Below are the code and all the weights of a small trained network. Each question names an input and a class and asks about switching units off, where a switched-off unit gives its printed mean instead of its output.

import numpy as np


def w(rows, s, z=0):
    codes = np.array(rows[::2]) - 128.0
    scale = np.full(codes.shape[1], s)
    scale[-1] = z or s
    return codes * scale


def norm(h):
    return h / np.sqrt((h * h).mean(-1, keepdims=True) + 1e-5)


def f(y):
    return y / 2 * (1 + np.tanh(0.7978845608 * (y + 0.044715 * y**3)))


def log_softmax(a):
    a = a - a.max(-1, keepdims=True)
    return a - np.log(np.exp(a).sum(-1, keepdims=True))


def net(x, mask):
    res = np.array(x, float).reshape(1, 7) / 4 @ E
    u = 0
    for l in range(3):
        y = f(norm(res) @ A[l][:, :-1].T + A[l][:, -1])
        res = res + np.where(mask[u : u + 9], y, B[l][:, -1]) @ B[l][:, :-1]
        u += 9
    return log_softmax(norm(res)[-1] @ U[:, :-1].T + U[:, -1])


A, B = {}, {}
E = w([
[175,62,97,157,109,113,69,65,90,142,223,112],'x0',
[192,100,140,170,110,156,123,71,132,118,135,120],'x1',
[109,162,116,115,95,105,134,124,101,166,137,172],'x2',
[126,160,77,119,57,128,113,173,126,147,119,33],'x3',
[130,92,170,49,82,104,134,147,164,162,112,150],'x4',
[157,70,164,40,105,149,75,171,177,89,148,81],'x5',
[134,127,89,254,152,129,65,128,119,110,142,87],'x6',
],0.0079)
A[0] = w([
[136,146,194,89,116,107,114,102,120,153,134,128,80],'0.n0',
[168,96,90,121,3,154,120,173,123,167,96,125,103],'0.n1',
[128,179,72,133,181,119,69,122,150,91,174,47,49],'0.n2',
[68,152,211,63,147,122,116,130,152,99,27,133,142],'0.n3',
[125,31,142,114,87,95,151,99,156,51,195,138,7],'0.n4',
[128,150,102,74,41,63,152,109,122,101,90,98,157],'0.n5',
[160,154,127,81,158,141,168,209,195,123,39,115,190],'0.n6',
[139,16,192,120,124,170,135,58,117,137,232,113,70],'0.n7',
[99,171,103,136,147,99,200,138,189,88,114,157,181],'0.n8',
],0.0066,0.0018)
B[0] = w([
[105,104,111,210,99,109,33,91,101,56,162,38,145],'0.n0',
[133,138,161,115,80,35,95,156,124,253,130,65,204],'0.n1',
[98,115,108,117,195,169,119,183,147,119,134,149,193],'0.n2',
[77,110,159,163,115,191,172,62,193,104,127,39,245],'0.n3',
[183,170,53,176,197,58,92,89,137,79,116,144,178],'0.n4',
[135,95,127,192,108,141,113,140,118,144,65,109,196],'0.n5',
[37,50,187,124,60,139,135,110,173,94,45,165,253],'0.n6',
[135,87,113,57,120,84,94,68,189,121,119,233,239],'0.n7',
[89,200,178,24,102,110,204,98,123,107,215,123,194],'0.n8',
],0.0068,0.005)
A[1] = w([
[135,74,99,151,185,207,108,253,134,113,254,94,249],'1.n0',
[222,34,139,106,145,66,102,83,120,89,194,147,120],'1.n1',
[96,185,138,126,186,147,127,145,83,111,207,132,162],'1.n2',
[132,190,163,107,161,132,83,112,50,46,168,13,139],'1.n3',
[191,27,109,140,71,108,125,177,142,139,116,155,189],'1.n4',
[120,169,137,168,182,128,190,100,59,160,102,192,34],'1.n5',
[109,185,113,181,127,75,239,102,41,114,150,175,100],'1.n6',
[79,167,151,135,152,5,119,80,20,77,102,143,2],'1.n7',
[70,146,131,173,144,145,140,115,114,107,53,115,33],'1.n8',
],0.006,0.0012)
B[1] = w([
[87,94,113,194,98,139,132,160,3,73,116,144,185],'1.n0',
[131,89,97,125,130,135,134,15,142,85,196,249,254],'1.n1',
[126,93,104,169,169,173,176,182,134,201,154,87,160],'1.n2',
[108,106,29,124,160,114,137,94,133,147,61,165,133],'1.n3',
[148,203,37,50,113,85,127,135,135,147,157,137,191],'1.n4',
[205,174,223,132,229,81,34,147,147,134,96,45,189],'1.n5',
[205,111,109,140,228,239,180,108,219,213,104,130,215],'1.n6',
[174,130,75,169,133,92,178,84,192,116,117,72,160],'1.n7',
[136,86,179,89,94,127,133,99,162,128,156,148,177],'1.n8',
],0.008,0.005)
A[2] = w([
[178,144,141,141,61,77,73,184,101,219,132,71,3],'2.n0',
[118,83,95,99,183,90,116,128,111,87,118,90,124],'2.n1',
[181,90,93,52,123,110,68,78,127,118,189,170,150],'2.n2',
[164,154,142,143,179,203,139,109,146,227,118,145,16],'2.n3',
[217,254,168,153,206,123,101,153,102,156,108,166,148],'2.n4',
[95,95,83,175,124,156,154,154,64,75,159,109,103],'2.n5',
[179,104,88,132,125,101,131,78,124,61,174,116,122],'2.n6',
[108,177,79,70,104,105,90,138,95,190,88,120,92],'2.n7',
[164,79,92,132,162,124,63,137,151,68,114,173,162],'2.n8',
],0.0083,0.0022)
B[2] = w([
[229,176,185,96,200,69,70,175,43,1,149,110,179],'2.n0',
[155,146,59,155,102,153,173,174,188,154,154,142,144],'2.n1',
[112,223,108,131,98,125,23,39,123,141,120,185,254],'2.n2',
[197,144,58,126,209,67,165,137,141,116,103,58,197],'2.n3',
[192,106,112,69,170,124,164,150,233,136,109,112,191],'2.n4',
[144,54,132,125,109,113,175,216,76,204,129,211,158],'2.n5',
[112,186,127,100,18,148,172,123,224,130,147,183,199],'2.n6',
[192,111,243,143,158,86,122,112,48,18,153,144,158],'2.n7',
[96,152,142,109,80,173,136,128,108,207,252,128,207],'2.n8',
],0.0079,0.0076)
U = w([
[228,170,75,161,254,123,190,109,197,187,126,37,77],'0',
[135,194,74,116,60,132,70,9,169,154,224,228,103],'1',
[4,141,205,93,82,165,185,110,178,101,63,70,250],'2',
[91,88,43,215,104,171,151,225,43,164,172,147,85],'3',
[204,191,166,106,112,33,64,162,23,42,125,63,63],'4',
],0.01,0.0017)

Each question gives the input, the list of numbers given to net, and the class t.
The units are the neurons (one row each of A and B). Each row of codes is followed by its name. A weight is (code - 128) times the scale printed after its matrix; where a second scale follows, it is the last column's (A, B and U).
mask holds one flag per neuron, layer by layer. A switched-off neuron (its flag False) gives its mean, the last column of its row in B, instead of its output. The means were averaged over made-up inputs and are rounded, as every weight is.
A unit's drop is (log p(t) with every unit on - log p(t) with that unit switched off) / (log p(t) with every unit on - log p(t) with every unit switched off).
The circuit of an input: a set's keep is (log p(t) with only the set's units on - log p(t) with every unit switched off) / (log p(t) with every unit on - log p(t) with every unit switched off). Starting from the 12 units with the biggest drops (on a tie, the unit counted first), units are removed one at a time, each time the one whose removal leaves the highest keep (on an exact tie, the one counted first), for as long as the keep stays at least 0.8.
units of the circuit, in order: the units of the circuit, biggest drop first
unit that matters most: the unit with the biggest drop
k most important neurons: the k neurons with the biggest drops, biggest first
top k neurons in layer l: the k neurons of layer l with the biggest drops, biggest first
drop when u is switched off: that unit's drop, to one decimal
input [-3,-7,0,5,-1,1,4], class 2: units of the circuit, in order -> 0.n6
input [0,-2,6,-1,-4,6,-3], class 2: units of the circuit, in order -> 0.n3; 1.n1; 0.n7
input [0,-2,-1,-1,-1,-1,2], class 0: 4 most important neurons -> 0.n3; 0.n6; 1.n5; 0.n0
input [2,7,5,5,3,-7,-4], class 4: 2 most important neurons -> 0.n1; 2.n0
input [7,-4,-6,8,3,3,-6], class 4: units of the circuit, in order -> 0.n1; 2.n0
input [-7,-8,-5,7,-3,-1,7], class 2: 2 most important neurons -> 0.n6; 1.n8
input [-8,-5,-6,6,-7,-1,5], class 2: top 2 neurons in layer 0 -> 0.n6; 0.n8
input [-4,-2,-3,5,-4,-8,-6], class 0: top 3 neurons in layer 1 -> 1.n6; 1.n5; 1.n0
input [-2,4,-7,7,3,6,6], class 4: units of the circuit, in order -> 0.n1; 2.n0
input [-5,8,7,-3,6,8,-3], class 2: units of the circuit, in order -> 0.n3; 0.n6
input [-1,1,-7,2,0,6,3], class 3: units of the circuit, in order -> 1.n0; 0.n2; 2.n5
input [0,-6,1,5,3,-2,-5], class 2: 3 most important neurons -> 0.n6; 0.n3; 1.n5
input [-1,2,-7,8,0,-7,4], class 3: 2 most important neurons -> 0.n2; 1.n0
input [3,-2,8,5,2,-7,1], class 0: unit that matters most -> 1.n6
input [-5,8,-7,-2,-8,5,0], class 3: top 2 neurons in layer 2 -> 2.n2; 2.n5
input [5,-5,-2,-7,-4,0,8], class 3: top 2 neurons in layer 1 -> 1.n0; 1.n2
input [-5,2,-7,0,-2,-2,5], class 3: top 2 neurons in layer 0 -> 0.n7; 0.n2
input [0,2,-3,-7,-6,-1,-1], class 0: top 2 neurons in layer 2 -> 2.n3; 2.n4
input [1,-7,-7,1,-8,8,3], class 3: drop when 0.n1 is switched off -> 0.0
input [-8,2,4,-1,1,-8,1], class 0: drop when 1.n6 is switched off -> 0.1
input [-5,4,4,-2,2,6,8], class 2: drop when 2.n2 is switched off -> 0.1
input [0,2,8,2,2,8,-4], class 4: unit that matters most -> 0.n1
input [-2,5,3,-3,6,-3,-1], class 2: top 3 neurons in layer 0 -> 0.n0; 0.n3; 0.n7
